Below are the code and all the weights of a small trained network. Each question names an input and a target symbol and asks about switching units off, where a switched-off unit gives its printed mean instead of its output.

import numpy as np


def w(rows, s, z=0):
    codes = np.array(rows[::2]) - 128.0
    scale = np.full(codes.shape[1], s)
    scale[-1] = z or s
    return codes * scale


def f(y):
    return y / 2 * (1 + np.tanh(0.7978845608 * (y + 0.044715 * y**3)))


def softmax(a):
    e = np.exp(a - a.max(-1, keepdims=True))
    return e / e.sum(-1, keepdims=True)


def log_softmax(a):
    a = a - a.max(-1, keepdims=True)
    return a - np.log(np.exp(a).sum(-1, keepdims=True))


def net(x, mask):
    ids = ['ΛΠΦΩαβδε'.index(c) for c in x.split()]
    T = len(ids)
    res = E[ids] + P[:T]
    u = 0
    for l in range(2):
        r = res
        for j in range(2):
            rows = slice(2 * j, 2 * j + 2)
            q, k, v = (r @ M[l][rows].T for M in (Q, K, V))
            z = softmax(np.where(np.tri(T) > 0, q @ k.T / 2**0.5, -1e9)) @ v
            o = O[l][rows]
            res = res + np.where(mask[u + j], z, o[:, -1]) @ o[:, :-1]
        u += 2
        y = f(res @ A[l][:, :-1].T + A[l][:, -1])
        res = res + np.where(mask[u : u + 4], y, B[l][:, -1]) @ B[l][:, :-1]
        u += 4
    return log_softmax(res[-1] @ U[:, :-1].T + U[:, -1])


Q, K, V, O, A, B = {}, {}, {}, {}, {}, {}
E = w([
[159,107,144,162,112],'Λ',
[88,92,140,149,104],'Π',
[44,33,186,101,104],'Φ',
[184,78,121,135,142],'Ω',
[92,127,105,49,113],'α',
[163,112,147,139,122],'β',
[163,252,78,166,108],'δ',
[97,175,179,162,152],'ε',
],0.017)
P = w([
[128,62,121,188,57],'0',
[168,123,119,89,159],'1',
[136,112,116,63,110],'2',
[133,163,156,30,254],'3',
[219,210,173,86,111],'4',
[168,147,128,101,158],'5',
],0.0075)
Q[0] = w([
[70,89,64,165,63],'L0H0',
[125,47,98,85,140],'L0H0',
[166,105,156,84,3],'L0H1',
[163,138,135,16,195],'L0H1',
],0.0062)
K[0] = w([
[142,106,98,142,140],'L0H0',
[189,244,115,106,186],'L0H0',
[116,186,128,85,139],'L0H1',
[110,219,122,96,135],'L0H1',
],0.011)
V[0] = w([
[40,134,150,109,169],'L0H0',
[101,157,229,241,15],'L0H0',
[176,193,170,173,54],'L0H1',
[202,1,167,188,144],'L0H1',
],0.0062)
O[0] = w([
[70,122,147,117,125,70],'L0H0',
[77,156,107,161,152,116],'L0H0',
[140,154,17,179,146,117],'L0H1',
[129,189,254,175,144,253],'L0H1',
],0.0094,0.0046)
A[0] = w([
[150,104,58,180,117,254],'L0N0',
[142,133,190,3,97,84],'L0N1',
[228,126,160,115,88,190],'L0N2',
[189,111,187,127,110,77],'L0N3',
],0.0073,0.002)
B[0] = w([
[203,187,148,144,253,142],'L0N0',
[77,85,108,211,59,203],'L0N1',
[84,115,99,45,120,253],'L0N2',
[153,46,166,138,146,216],'L0N3',
],0.0066,0.0057)
Q[1] = w([
[110,107,190,139,83],'L1H0',
[146,113,145,83,193],'L1H0',
[134,138,191,187,116],'L1H1',
[148,129,144,2,148],'L1H1',
],0.0093)
K[1] = w([
[184,150,96,171,96],'L1H0',
[3,68,175,158,162],'L1H0',
[119,197,65,70,106],'L1H1',
[118,107,51,92,153],'L1H1',
],0.0064)
V[1] = w([
[100,78,2,89,158],'L1H0',
[251,104,108,100,102],'L1H0',
[191,191,190,94,241],'L1H1',
[47,187,100,149,177],'L1H1',
],0.0068)
O[1] = w([
[94,91,167,143,145,3],'L1H0',
[173,116,80,116,183,153],'L1H0',
[160,151,199,102,93,170],'L1H1',
[135,254,81,98,153,44],'L1H1',
],0.0097,0.0064)
A[1] = w([
[111,90,213,211,41,207],'L1N0',
[58,253,207,19,168,255],'L1N1',
[209,181,135,39,37,166],'L1N2',
[185,181,155,198,47,109],'L1N3',
],0.0058,0.0014)
B[1] = w([
[195,170,105,111,75,254],'L1N0',
[55,174,100,2,179,152],'L1N1',
[136,177,144,137,222,203],'L1N2',
[56,58,72,145,247,179],'L1N3',
],0.0076,0.0058)
U = w([
[99,134,130,253,160,98],'Λ',
[71,151,163,228,125,29],'Π',
[75,164,174,188,60,83],'Φ',
[162,111,235,137,111,166],'Ω',
[82,52,61,127,128,205],'α',
[123,128,125,159,131,4],'β',
[108,94,39,135,225,75],'δ',
[68,151,150,120,154,244],'ε',
],0.0067,0.0022)

Each question gives the input, a string of symbols that net reads in full, and the target symbol t.
The units are the heads (2 rows each of Q, K, V and O) and the neurons (one row each of A and B). Each row of codes is followed by its name. A weight is (code - 128) times the scale printed after its matrix; where a second scale follows, it is the last column's (O, A, B and U).
mask holds one flag per unit, layer by layer, with each layer's heads first. A switched-off unit (its flag False) gives its mean, the last column of its rows in O or B, instead of its output. The means were averaged over made-up inputs and are rounded, as every weight is.
A unit's drop is (log p(t) with every unit on - log p(t) with that unit switched off) / (log p(t) with every unit on - log p(t) with every unit switched off).
The circuit of an input: a set's keep is (log p(t) with only the set's units on - log p(t) with every unit switched off) / (log p(t) with every unit on - log p(t) with every unit switched off). Starting from all 12 units, units are removed one at a time, each time the one whose removal leaves the highest keep (on an exact tie, the one counted first), for as long as the keep stays at least 0.8.
circuit, biggest first: the units of the circuit, biggest drop first
top k neurons in layer l: the k neurons of layer l with the biggest drops, biggest first
heads that matter: for each layer, one digit per head in row order, 1 if its drop is at least 0.15 and else 0, layers parted by /
drop of u: that unit's drop, to one decimal
input Ω α Ω α α Φ, target α: circuit, biggest first	L0H1, L1H1, L0N1
input Λ Π ε, target ε: circuit, biggest first	L1N1, L1H1, L0H0, L0N1
input Ω Π Λ δ, target δ: heads that matter	01 / 00
input Ω Π Λ Λ Φ δ, target δ: heads that matter	00 / 00
input δ δ α Ω, target δ: circuit, biggest first	L0H1
input Π ε Φ Π ε δ, target ε: circuit, biggest first	L1N1, L0H0, L1H1
input Ω α Λ Ω α, target α: circuit, biggest first	L0H1, L0N1
input Ω Ω α Ω, target α: top 2 neurons in layer 0	L0N1, L0N0
input Φ Ω α, target α: heads that matter	01 / 01
input Φ α Ω, target α: heads that matter	11 / 01
input δ Λ α α Φ, target α: drop of L1H1	0.2
input Λ ε δ Λ δ Ω, target δ: drop of L0N3	0.1
input Λ δ α, target δ: drop of L0H0	0.2
input Φ ε Ω ε, target ε: drop of L1H0	0.1
